Here is a tiny trained network, its code and every weight. The questions are about switching its units off for an input and a class, where a switched-off unit gives its printed mean instead of its output.

import numpy as np


def w(rows, s, z=0):
    codes = np.array(rows[::2]) - 128.0
    scale = np.full(codes.shape[1], s)
    scale[-1] = z or s
    return codes * scale


def norm(h):
    return h / np.sqrt((h * h).mean(-1, keepdims=True) + 1e-5)


def f(y):
    return y / 2 * (1 + np.tanh(0.7978845608 * (y + 0.044715 * y**3)))


def log_softmax(a):
    a = a - a.max(-1, keepdims=True)
    return a - np.log(np.exp(a).sum(-1, keepdims=True))


def net(x, mask):
    res = np.array(x, float).reshape(1, 2) / 4 @ E
    u = 0
    for l in range(4):
        y = f(norm(res) @ A[l][:, :-1].T + A[l][:, -1])
        res = res + np.where(mask[u : u + 7], y, B[l][:, -1]) @ B[l][:, :-1]
        u += 7
    return log_softmax(norm(res)[-1] @ U[:, :-1].T + U[:, -1])


A, B = {}, {}
E = w([
[109,100,62,76,136,138,127],'x0',
[45,210,168,89,157,250,92],'x1',
],0.012)
A[0] = w([
[210,91,115,186,106,121,191,174],'L0N0',
[104,126,193,219,203,69,76,80],'L0N1',
[70,254,149,106,242,184,114,127],'L0N2',
[136,150,244,161,53,96,85,129],'L0N3',
[188,180,97,104,133,71,89,2],'L0N4',
[125,112,34,32,133,121,161,201],'L0N5',
[114,167,137,107,159,177,134,99],'L0N6',
],0.0075,0.00082)
B[0] = w([
[101,216,118,254,179,220,160,200],'L0N0',
[161,142,187,136,110,21,40,162],'L0N1',
[64,135,98,83,112,117,210,254],'L0N2',
[124,100,171,110,88,158,33,181],'L0N3',
[114,92,90,170,167,105,88,137],'L0N4',
[212,134,240,162,175,112,137,197],'L0N5',
[140,218,130,133,136,122,132,169],'L0N6',
],0.0081,0.0087)
A[1] = w([
[92,150,131,103,107,133,58,34],'L1N0',
[158,79,153,173,104,83,80,114],'L1N1',
[38,83,141,71,155,187,88,207],'L1N2',
[155,126,183,124,154,254,183,255],'L1N3',
[190,81,204,78,156,147,103,227],'L1N4',
[104,79,151,81,203,135,128,86],'L1N5',
[167,75,117,139,29,75,86,69],'L1N6',
],0.009,0.0016)
B[1] = w([
[106,93,82,229,155,124,151,159],'L1N0',
[118,165,150,36,104,170,161,232],'L1N1',
[176,117,39,95,183,110,153,234],'L1N2',
[115,72,34,78,111,127,169,253],'L1N3',
[140,51,217,101,150,51,3,182],'L1N4',
[87,98,142,67,173,124,78,148],'L1N5',
[78,118,129,45,107,169,164,171],'L1N6',
],0.0078,0.0052)
A[2] = w([
[134,126,51,55,94,36,159,188],'L2N0',
[206,137,193,76,134,122,96,208],'L2N1',
[135,202,90,157,46,139,210,123],'L2N2',
[157,149,174,176,2,197,42,162],'L2N3',
[136,103,129,150,170,148,157,162],'L2N4',
[176,123,96,105,185,115,48,154],'L2N5',
[61,78,253,96,153,139,102,2],'L2N6',
],0.0075,0.0021)
B[2] = w([
[128,198,225,172,91,170,118,238],'L2N0',
[9,174,127,26,189,152,70,210],'L2N1',
[122,41,68,82,254,69,214,254],'L2N2',
[82,208,128,55,102,165,91,229],'L2N3',
[47,251,41,95,148,54,71,173],'L2N4',
[184,132,91,118,33,87,26,152],'L2N5',
[127,187,86,226,184,138,197,197],'L2N6',
],0.0069,0.0038)
A[3] = w([
[172,170,126,107,99,191,199,30],'L3N0',
[125,120,2,250,99,51,191,134],'L3N1',
[81,114,97,44,64,177,42,253],'L3N2',
[124,228,234,167,63,150,91,91],'L3N3',
[143,97,65,200,131,118,165,65],'L3N4',
[92,132,193,56,130,160,157,214],'L3N5',
[207,125,145,180,82,93,91,98],'L3N6',
],0.0078,0.002)
B[3] = w([
[148,69,68,59,210,186,178,159],'L3N0',
[175,201,72,157,147,217,40,253],'L3N1',
[178,116,125,170,117,90,156,217],'L3N2',
[57,90,159,130,41,174,33,205],'L3N3',
[154,161,113,254,197,127,80,177],'L3N4',
[78,160,68,140,106,115,181,237],'L3N5',
[55,133,113,99,129,216,124,141],'L3N6',
],0.0092,0.0059)
U = w([
[196,71,150,143,63,66,171,67],'0',
[88,176,63,61,150,132,220,192],'1',
[149,90,183,177,114,74,157,5],'2',
[203,211,71,205,173,155,64,200],'3',
[68,185,200,144,31,143,9,143],'4',
[154,77,178,176,87,88,157,2],'5',
[172,98,150,47,176,3,22,134],'6',
[183,111,184,127,95,138,147,20],'7',
],0.014,0.0062)

Each question gives the input, the list of numbers given to net, and the class t.
The units are the neurons (one row each of A and B). Each row of codes is followed by its name. A weight is (code - 128) times the scale printed after its matrix; where a second scale follows, it is the last column's (A, B and U).
mask holds one flag per neuron, layer by layer. A switched-off neuron (its flag False) gives its mean, the last column of its row in B, instead of its output. The means were averaged over made-up inputs and are rounded, as every weight is.
A unit's drop is (log p(t) with every unit on - log p(t) with that unit switched off) / (log p(t) with every unit on - log p(t) with every unit switched off).
The circuit of an input: a set's keep is (log p(t) with only the set's units on - log p(t) with every unit switched off) / (log p(t) with every unit on - log p(t) with every unit switched off). Starting from the 12 units with the biggest drops (on a tie, the unit counted first), units are removed one at a time, each time the one whose removal leaves the highest keep (on an exact tie, the one counted first), for as long as the keep stays at least 0.8.
units of the circuit, in order: the units of the circuit, biggest drop first
most important unit: the unit with the biggest drop
top k neurons: the k neurons with the biggest drops, biggest first
top k neurons in layer l: the k neurons of layer l with the biggest drops, biggest first
drop when u is switched off: that unit's drop, to one decimal
input [-8,5], class 1: units of the circuit, in order	L0N2; L1N3
input [-4,3], class 1: most important unit	L0N2
input [-8,-8], class 4: top 3 neurons in layer 0	L0N2; L0N1; L0N3
input [4,-3], class 3: top 2 neurons	L0N0; L0N3
input [-6,-7], class 3: top 4 neurons	L0N0; L1N4; L0N5; L2N2
input [-5,3], class 1: top 2 neurons	L0N2; L0N5
input [-4,-4], class 4: top 3 neurons in layer 0	L0N2; L0N1; L0N3
input [6,-4], class 6: top 2 neurons in layer 1	L1N0; L1N4
input [-3,2], class 1: top 2 neurons	L0N2; L1N4
input [5,-3], class 6: top 2 neurons	L0N5; L0N2
input [-1,-1], class 4: top 4 neurons	L0N1; L0N2; L1N2; L0N3
input [-6,4], class 1: drop when L0N2 is switched off	3.5
input [0,-8], class 3: drop when L0N0 is switched off	0.9
input [8,-6], class 3: drop when L0N3 is switched off	3.0
